Below are the code and all the weights of a small trained network. Each question names an input and a target symbol and asks about switching units off, where a switched-off unit gives its printed mean instead of its output.

import numpy as np


def w(rows, s, z=0):
    codes = np.array(rows[::2]) - 128.0
    scale = np.full(codes.shape[1], s)
    scale[-1] = z or s
    return codes * scale


def norm(h):
    return h / np.sqrt((h * h).mean(-1, keepdims=True) + 1e-5)


def f(y):
    return np.maximum(y, 0)


def softmax(a):
    e = np.exp(a - a.max(-1, keepdims=True))
    return e / e.sum(-1, keepdims=True)


def log_softmax(a):
    a = a - a.max(-1, keepdims=True)
    return a - np.log(np.exp(a).sum(-1, keepdims=True))


def net(x, mask):
    ids = ['ΔΣΦαβγεζηλμξτψ'.index(c) for c in x.split()]
    T = len(ids)
    res = E[ids] + P[:T]
    r = norm(res)
    for j in range(3):
        rows = slice(2 * j, 2 * j + 2)
        q, k, v = (r @ M[0][rows].T for M in (Q, K, V))
        z = softmax(np.where(np.tri(T) > 0, q @ k.T / 2**0.5, -1e9)) @ v
        o = O[0][rows]
        res = res + np.where(mask[j], z, o[:, -1]) @ o[:, :-1]
    y = f(norm(res) @ A[0][:, :-1].T + A[0][:, -1])
    res = res + np.where(mask[3:7], y, B[0][:, -1]) @ B[0][:, :-1]
    return log_softmax(norm(res)[-1] @ U[:, :-1].T + U[:, -1])


Q, K, V, O, A, B = {}, {}, {}, {}, {}, {}
E = w([
[142,95,132,112,97,117],'Δ',
[171,81,137,137,134,123],'Σ',
[156,93,113,128,98,137],'Φ',
[145,108,106,110,109,110],'α',
[131,97,167,95,95,165],'β',
[135,131,124,125,62,146],'γ',
[254,144,107,97,243,189],'ε',
[119,132,113,102,82,118],'ζ',
[123,149,184,156,93,130],'η',
[130,73,147,150,149,123],'λ',
[186,114,134,125,45,122],'μ',
[131,101,130,176,110,121],'ξ',
[179,40,182,148,159,140],'τ',
[112,128,165,135,100,105],'ψ',
],0.016)
P = w([
[104,215,55,85,182,108],'0',
[216,99,160,83,100,94],'1',
[201,74,171,106,87,165],'2',
[176,111,192,134,52,118],'3',
[171,84,199,162,67,144],'4',
[169,103,206,151,30,138],'5',
[185,69,203,166,35,143],'6',
[197,76,190,157,2,130],'7',
],0.0057)
Q[0] = w([
[150,92,178,111,46,135],'h1',
[83,101,129,133,119,106],'h1',
[202,90,169,119,132,164],'h2',
[2,140,92,98,196,74],'h2',
[49,226,35,84,246,108],'h3',
[108,149,116,92,99,126],'h3',
],0.0089)
K[0] = w([
[152,209,48,94,254,169],'h1',
[133,190,139,96,136,68],'h1',
[77,128,89,213,162,150],'h2',
[180,85,215,71,78,220],'h2',
[111,25,233,129,31,16],'h3',
[90,135,82,180,143,134],'h3',
],0.007)
V[0] = w([
[226,131,140,128,100,199],'h1',
[255,77,245,248,42,164],'h1',
[137,15,106,90,71,88],'h2',
[76,128,192,136,165,112],'h2',
[53,178,149,91,80,187],'h3',
[139,65,213,28,167,147],'h3',
],0.0085)
O[0] = w([
[67,127,72,27,169,126,252],'h1',
[167,222,132,81,152,136,153],'h1',
[75,105,65,181,149,169,203],'h2',
[214,106,117,137,1,119,60],'h2',
[143,36,29,49,116,37,141],'h3',
[76,144,55,115,22,207,170],'h3',
],0.0096,0.0038)
A[0] = w([
[48,135,87,159,83,195,251],'n1',
[146,105,61,5,182,147,181],'n2',
[116,157,88,122,225,159,98],'n3',
[189,127,130,131,131,111,197],'n4',
],0.011,0.0014)
B[0] = w([
[209,229,34,104,201,113,254],'n1',
[53,229,210,209,44,60,244],'n2',
[110,103,152,90,20,190,170],'n3',
[125,108,1,43,182,225,162],'n4',
],0.0077,0.0087)
U = w([
[211,129,134,68,97,41,69],'Δ',
[65,105,19,80,50,88,96],'Σ',
[190,124,141,255,47,167,61],'Φ',
[126,47,115,138,128,117,148],'α',
[30,86,138,124,175,186,97],'β',
[124,111,84,163,154,145,88],'γ',
[50,185,208,126,70,116,65],'ε',
[83,72,132,193,134,141,173],'ζ',
[77,137,165,125,131,17,152],'η',
[132,149,129,154,155,180,108],'λ',
[211,64,123,112,61,129,205],'μ',
[178,162,85,116,171,165,140],'ξ',
[202,146,190,147,211,78,254],'τ',
[161,161,115,86,152,133,71],'ψ',
],0.0093,0.003)

Each question gives the input, a string of symbols that net reads in full, and the target symbol t.
The units are the heads (2 rows each of Q, K, V and O) and the neurons (one row each of A and B). Each row of codes is followed by its name. A weight is (code - 128) times the scale printed after its matrix; where a second scale follows, it is the last column's (O, A, B and U).
mask holds one flag per unit, heads first, then neurons. A switched-off unit (its flag False) gives its mean, the last column of its rows in O or B, instead of its output. The means were averaged over made-up inputs and are rounded, as every weight is.
A unit's drop is (log p(t) with every unit on - log p(t) with that unit switched off) / (log p(t) with every unit on - log p(t) with every unit switched off).
The circuit of an input: a set's keep is (log p(t) with only the set's units on - log p(t) with every unit switched off) / (log p(t) with every unit on - log p(t) with every unit switched off). Starting from all 7 units, units are removed one at a time, each time the one whose removal leaves the highest keep (on an exact tie, the one counted first), for as long as the keep stays at least 0.8.
circuit, biggest first: the units of the circuit, biggest drop first
most important unit: the unit with the biggest drop
top k neurons: the k neurons with the biggest drops, biggest first
which heads matter: for each layer, one digit per head in row order, 1 if its drop is at least 0.15 and else 0, layers parted by /
drop of u: that unit's drop, to one decimal
input λ ζ λ, target Φ: which heads matter => 101
input Φ ψ ξ τ β, target β: most important unit => h2
input μ β β Φ, target ε: top 2 neurons => (n2 n3)
input β β ε, target ε: which heads matter => 000
input λ η β β ξ ψ, target Φ: which heads matter => 100
input ξ Φ β ψ β β β β, target τ: which heads matter => 001
input τ ξ β λ γ β λ, target ξ: which heads matter => 001
input λ ψ η, target Φ: which heads matter => 100
input β ξ η ε γ λ β ξ, target ξ: circuit, biggest first => (n1 n2)
input ψ β Φ μ β β α ξ, target μ: top 2 neurons => (n2 n1)
input μ α β β ξ β ξ, target ε: which heads matter => 101
input Φ γ ψ α, target β: top 2 neurons => (n3 n2)
input Φ ξ α ξ ξ λ, target β: which heads matter => 011
input ψ Δ Δ λ β Σ, target μ: top neuron => (n1)
input μ ζ β, target ε: top 2 neurons => (n2 n3)
input ε Δ λ ζ ξ β γ, target ξ: top 2 neurons => (n1 n2)
input μ β β β ξ λ β ξ, target ε: top 3 neurons => (n2 n3 n1)
input Φ ξ ξ β β β ξ ξ, target β: drop of h3 => 0.4
input ξ λ β α ψ ψ ψ, target τ: drop of h3 => 0.7
input ε Σ β λ μ ξ, target ξ: drop of h3 => 0.4
input ψ β ξ ξ γ β Φ λ, target μ: drop of n1 => 0.1
input γ η τ β ζ β, target η: top neuron => (n2)
